Here is a tiny trained network, its code and every weight. The questions are about switching its units off for an input and a class, where a switched-off unit gives its printed mean instead of its output.

import numpy as np


def w(rows, s, z=0):
    codes = np.array(rows[::2]) - 128.0
    scale = np.full(codes.shape[1], s)
    scale[-1] = z or s
    return codes * scale


def norm(h):
    return h / np.sqrt((h * h).mean(-1, keepdims=True) + 1e-5)


def f(y):
    return y / 2 * (1 + np.tanh(0.7978845608 * (y + 0.044715 * y**3)))


def log_softmax(a):
    a = a - a.max(-1, keepdims=True)
    return a - np.log(np.exp(a).sum(-1, keepdims=True))


def net(x, mask):
    res = np.array(x, float).reshape(1, 8) / 4 @ E
    u = 0
    for l in range(2):
        y = f(norm(res) @ A[l][:, :-1].T + A[l][:, -1])
        res = res + np.where(mask[u : u + 3], y, B[l][:, -1]) @ B[l][:, :-1]
        u += 3
    return log_softmax(norm(res)[-1] @ U[:, :-1].T + U[:, -1])


A, B = {}, {}
E = w([
[118,70,171],'x0',
[218,81,196],'x1',
[164,173,20],'x2',
[184,24,167],'x3',
[160,187,112],'x4',
[3,111,57],'x5',
[214,97,87],'x6',
[132,125,180],'x7',
],0.0043)
A[0] = w([
[131,81,19,175],'0.n1',
[124,7,124,252],'0.n2',
[93,178,134,223],'0.n3',
],0.011,0.0031)
B[0] = w([
[171,227,62,222],'0.n1',
[105,127,56,253],'0.n2',
[141,195,251,194],'0.n3',
],0.011,0.005)
A[1] = w([
[217,2,175,49],'1.n1',
[173,135,147,3],'1.n2',
[112,60,99,199],'1.n3',
],0.01,0.0022)
B[1] = w([
[34,94,2,255],'1.n1',
[146,101,113,117],'1.n2',
[119,83,73,181],'1.n3',
],0.0055,0.0026)
U = w([
[15,231,226,165],'0',
[159,101,129,2],'1',
[44,2,12,139],'2',
[196,123,39,42],'3',
[180,103,80,242],'4',
[10,236,63,95],'5',
],0.0078,0.0032)

Each question gives the input, the list of numbers given to net, and the class t.
The units are the neurons (one row each of A and B). Each row of codes is followed by its name. A weight is (code - 128) times the scale printed after its matrix; where a second scale follows, it is the last column's (A, B and U).
mask holds one flag per neuron, layer by layer. A switched-off neuron (its flag False) gives its mean, the last column of its row in B, instead of its output. The means were averaged over made-up inputs and are rounded, as every weight is.
A unit's drop is (log p(t) with every unit on - log p(t) with that unit switched off) / (log p(t) with every unit on - log p(t) with every unit switched off).
The circuit of an input: a set's keep is (log p(t) with only the set's units on - log p(t) with every unit switched off) / (log p(t) with every unit on - log p(t) with every unit switched off). Starting from all 6 units, units are removed one at a time, each time the one whose removal leaves the highest keep (on an exact tie, the one counted first), for as long as the keep stays at least 0.8.
units of the circuit, in order: the units of the circuit, biggest drop first
top k neurons: the k neurons with the biggest drops, biggest first
top k neurons in layer l: the k neurons of layer l with the biggest drops, biggest first
drop of u: that unit's drop, to one decimal
input [2,-7,-1,0,8,-6,2,0], class 0: units of the circuit, in order : (0.n1, 0.n2)
input [8,0,2,-8,-4,-1,-2,-6], class 0: units of the circuit, in order : (0.n3, 0.n2)
input [1,-1,-3,5,2,-7,8,5], class 2: units of the circuit, in order : (1.n1, 0.n1)
input [4,3,-3,-8,-8,2,-1,-8], class 0: units of the circuit, in order : (0.n3, 1.n1, 0.n1)
input [4,1,-2,-8,7,5,3,-5], class 0: top 2 neurons in layer 0 : (0.n3, 0.n2)
input [-4,6,-3,8,5,-6,7,6], class 2: top 3 neurons : (1.n1, 0.n1, 0.n3)
input [-7,-8,-1,-4,-3,-3,-3,-3], class 0: units of the circuit, in order : (0.n3, 0.n2)
input [8,1,0,-1,-1,2,-2,3], class 2: units of the circuit, in order : (0.n1, 0.n2)
input [5,6,-4,3,1,-5,-8,-3], class 2: top neuron : (1.n1)
input [-7,1,3,-1,6,-2,-7,2], class 0: units of the circuit, in order : (0.n1, 0.n3)
input [-8,7,-1,8,-6,-7,8,-4], class 2: top 2 neurons : (1.n1, 0.n1)
input [-5,-1,4,-4,-2,2,-8,-1], class 0: top 2 neurons : (0.n3, 0.n2)
input [7,-4,3,-8,5,-3,2,-5], class 0: top 2 neurons in layer 0 : (0.n3, 0.n2)
input [0,-1,-3,-6,-3,0,3,5], class 0: top neuron in layer 0 : (0.n1)
input [4,-5,-2,-6,8,-3,2,-5], class 0: drop of 0.n3 : 0.3
input [2,-5,-3,6,0,-4,2,-2], class 2: drop of 0.n1 : 0.2
input [-3,-1,-8,0,-5,-2,6,7], class 2: drop of 1.n2 : 0.0
